Below are the code and all the weights of a small trained network. Each question names an input and a class and asks about switching units off, where a switched-off unit gives its printed mean instead of its output.

import numpy as np


def w(rows, s, z=0):
    codes = np.array(rows[::2]) - 128.0
    scale = np.full(codes.shape[1], s)
    scale[-1] = z or s
    return codes * scale


def f(y):
    return np.maximum(y, 0)


def log_softmax(a):
    a = a - a.max(-1, keepdims=True)
    return a - np.log(np.exp(a).sum(-1, keepdims=True))


def net(x, mask):
    res = np.array(x, float).reshape(1, 3) / 4 @ E
    y = f(res @ A[0][:, :-1].T + A[0][:, -1])
    res = res + np.where(mask, y, B[0][:, -1]) @ B[0][:, :-1]
    return log_softmax(res[-1] @ U[:, :-1].T + U[:, -1])


A, B = {}, {}
E = w([
[72,105,108,81,105,111,164],'x0',
[130,182,171,133,140,1,143],'x1',
[183,138,81,78,96,62,76],'x2',
],0.017)
A[0] = w([
[128,88,53,189,60,235,68,78],'n0',
[217,152,178,231,210,145,7,237],'n1',
[133,162,206,123,173,89,94,67],'n2',
[86,206,203,74,95,116,133,68],'n3',
[16,68,202,157,196,134,170,67],'n4',
[81,47,148,98,70,86,155,253],'n5',
[129,107,86,122,207,167,135,95],'n6',
[187,101,101,153,102,89,69,111],'n7',
[111,159,174,195,221,165,145,102],'n8',
[143,124,143,71,59,102,206,89],'n9',
[136,132,187,200,254,161,96,94],'n10',
[2,77,60,165,71,95,204,116],'n11',
[138,124,180,94,152,54,181,244],'n12',
[158,61,80,102,96,159,121,94],'n13',
[186,151,9,112,130,86,91,81],'n14',
[44,113,116,79,114,115,176,107],'n15',
[159,171,134,154,186,33,182,185],'n16',
],0.0093,0.005)
B[0] = w([
[141,54,172,128,209,145,140,226],'n0',
[104,182,82,68,84,204,65,251],'n1',
[162,78,193,104,211,129,110,185],'n2',
[150,42,170,166,140,151,88,172],'n3',
[168,97,107,144,75,70,177,224],'n4',
[68,254,176,43,87,163,112,202],'n5',
[150,99,174,84,149,104,143,161],'n6',
[150,52,74,122,38,129,171,180],'n7',
[141,91,97,146,24,94,143,209],'n8',
[87,141,176,94,153,81,111,166],'n9',
[138,45,110,87,59,68,90,207],'n10',
[182,55,71,46,111,137,78,202],'n11',
[115,127,227,66,153,167,142,229],'n12',
[173,96,182,121,210,149,169,183],'n13',
[178,31,95,147,48,110,228,200],'n14',
[171,156,61,51,94,78,49,182],'n15',
[144,90,219,104,163,173,126,241],'n16',
],0.0079,0.014)
U = w([
[177,52,110,134,10,14,238,81],'0',
[120,133,92,44,80,131,2,144],'1',
[145,72,209,127,250,128,176,126],'2',
[80,184,150,77,64,210,154,253],'3',
[53,161,99,161,198,92,91,60],'4',
[111,215,91,230,166,102,106,62],'5',
[34,156,72,198,219,80,57,50],'6',
[151,171,107,203,167,70,229,85],'7',
],0.0088,0.0052)

Each question gives the input, the list of numbers given to net, and the class t.
The units are the neurons (one row each of A and B). Each row of codes is followed by its name. A weight is (code - 128) times the scale printed after its matrix; where a second scale follows, it is the last column's (A, B and U).
mask holds one flag per neuron, in row order. A switched-off neuron (its flag False) gives its mean, the last column of its row in B, instead of its output. The means were averaged over made-up inputs and are rounded, as every weight is.
A unit's drop is (log p(t) with every unit on - log p(t) with that unit switched off) / (log p(t) with every unit on - log p(t) with every unit switched off).
The circuit of an input: a set's keep is (log p(t) with only the set's units on - log p(t) with every unit switched off) / (log p(t) with every unit on - log p(t) with every unit switched off). Starting from the 12 units with the biggest drops (on a tie, the unit counted first), units are removed one at a time, each time the one whose removal leaves the highest keep (on an exact tie, the one counted first), for as long as the keep stays at least 0.8.
circuit, biggest first: the units of the circuit, biggest drop first
most important unit: the unit with the biggest drop
top k neurons: the k neurons with the biggest drops, biggest first
drop when u is switched off: that unit's drop, to one decimal
input [3,-7,-5], class 2: most important unit -> n0
input [7,-5,-5], class 1: top 2 neurons -> [n11, n15]
input [3,1,1], class 3: circuit, biggest first -> [n10, n5]
input [-8,-8,-6], class 1: top 2 neurons -> [n1, n10]
input [4,-2,-2], class 1: circuit, biggest first -> [n11, n14]
input [-7,-8,4], class 2: top 2 neurons -> [n0, n13]
input [0,7,-7], class 0: top 2 neurons -> [n4, n8]
input [-6,0,-6], class 0: top 4 neurons -> [n8, n10, n4, n5]
input [-7,-4,7], class 0: top 3 neurons -> [n14, n7, n5]
input [-7,-4,8], class 0: top 2 neurons -> [n14, n7]
input [-6,-7,-8], class 0: top 3 neurons -> [n8, n10, n4]
input [8,-7,-5], class 1: top 2 neurons -> [n15, n11]
input [1,-4,-1], class 2: top 2 neurons -> [n1, n0]
input [-8,-7,-4], class 1: circuit, biggest first -> [n10]
input [-7,-8,6], class 2: top 2 neurons -> [n0, n13]
input [-8,-6,-6], class 1: top 3 neurons -> [n1, n10, n14]
input [1,0,2], class 3: drop when n8 is switched off -> 0.3
input [4,-7,-8], class 0: drop when n4 is switched off -> 0.4
input [-1,-1,-1], class 3: drop when n12 is switched off -> -0.3
input [4,-7,8], class 0: circuit, biggest first -> [n14]
